Below are the code and all the weights of a small trained network. Each question names an input and a class and asks about switching units off, where a switched-off unit gives its printed mean instead of its output.

import numpy as np


def w(rows, s, z=0):
    codes = np.array(rows[::2]) - 128.0
    scale = np.full(codes.shape[1], s)
    scale[-1] = z or s
    return codes * scale


def f(y):
    return y / 2 * (1 + np.tanh(0.7978845608 * (y + 0.044715 * y**3)))


def log_softmax(a):
    a = a - a.max(-1, keepdims=True)
    return a - np.log(np.exp(a).sum(-1, keepdims=True))


def net(x, mask):
    res = np.array(x, float).reshape(1, 5) / 4 @ E
    y = f(res @ A[0][:, :-1].T + A[0][:, -1])
    res = res + np.where(mask, y, B[0][:, -1]) @ B[0][:, :-1]
    return log_softmax(res[-1] @ U[:, :-1].T + U[:, -1])


A, B = {}, {}
E = w([
[97,100,165,1,116],'x0',
[162,218,93,61,184],'x1',
[17,183,244,194,98],'x2',
[127,130,129,128,128],'x3',
[230,72,216,122,220],'x4',
],0.0089)
A[0] = w([
[173,206,148,231,120,89],'n0',
[98,148,206,56,104,109],'n1',
[166,93,58,93,146,3],'n2',
[227,120,221,123,154,38],'n3',
[130,227,134,107,188,76],'n4',
[131,2,156,189,33,79],'n5',
],0.011,0.0044)
B[0] = w([
[201,42,101,69,88,222],'n0',
[160,28,95,110,53,211],'n1',
[162,95,181,250,154,192],'n2',
[161,230,135,80,106,229],'n3',
[16,81,157,123,231,184],'n4',
[68,150,138,57,201,255],'n5',
],0.012,0.0082)
U = w([
[80,110,126,107,220,34],'0',
[147,63,181,184,98,223],'1',
[206,46,44,66,83,12],'2',
[132,143,119,125,109,254],'3',
[137,251,62,82,62,185],'4',
[123,185,151,177,71,73],'5',
],0.013,0.01)

Each question gives the input, the list of numbers given to net, and the class t.
The units are the neurons (one row each of A and B). Each row of codes is followed by its name. A weight is (code - 128) times the scale printed after its matrix; where a second scale follows, it is the last column's (A, B and U).
mask holds one flag per neuron, in row order. A switched-off neuron (its flag False) gives its mean, the last column of its row in B, instead of its output. The means were averaged over made-up inputs and are rounded, as every weight is.
A unit's drop is (log p(t) with every unit on - log p(t) with that unit switched off) / (log p(t) with every unit on - log p(t) with every unit switched off).
The circuit of an input: a set's keep is (log p(t) with only the set's units on - log p(t) with every unit switched off) / (log p(t) with every unit on - log p(t) with every unit switched off). Starting from all 6 units, units are removed one at a time, each time the one whose removal leaves the highest keep (on an exact tie, the one counted first), for as long as the keep stays at least 0.8.
units of the circuit, in order: the units of the circuit, biggest drop first
unit that matters most: the unit with the biggest drop
top k neurons: the k neurons with the biggest drops, biggest first
drop of u: that unit's drop, to one decimal
input [8,6,6,4,7], class 2: units of the circuit, in order -> n1
input [6,-8,8,8,3], class 0: top 2 neurons -> n5, n0
input [-2,1,2,-2,5], class 4: units of the circuit, in order -> n3, n2
input [4,-4,-4,4,6], class 4: units of the circuit, in order -> n3, n0
input [6,7,-5,-8,6], class 3: top 3 neurons -> n3, n5, n2
input [-7,-3,-2,-1,0], class 2: top 3 neurons -> n0, n2, n4
input [6,0,3,-3,8], class 4: top 2 neurons -> n3, n0
input [3,-5,2,2,-5], class 0: top 2 neurons -> n5, n3
input [-5,6,-2,-2,-6], class 0: top 2 neurons -> n4, n3
input [-4,-5,4,7,4], class 3: top 3 neurons -> n4, n5, n0
input [0,-3,-3,8,4], class 3: top 2 neurons -> n0, n4
input [3,4,2,7,-6], class 3: top 2 neurons -> n3, n4
input [-2,5,-5,7,-5], class 3: top 2 neurons -> n5, n2
input [0,-7,-6,-3,-8], class 4: unit that matters most -> n4
input [1,4,8,2,-8], class 1: units of the circuit, in order -> n3, n1
input [-4,2,7,-3,-5], class 1: units of the circuit, in order -> n3, n0
input [-1,-7,-3,3,3], class 0: drop of n5 -> 0.5
input [-1,7,-3,0,-2], class 0: drop of n4 -> 0.4
input [3,-1,-8,2,4], class 1: drop of n2 -> 0.8
input [-4,2,-8,-2,-1], class 1: units of the circuit, in order -> n2
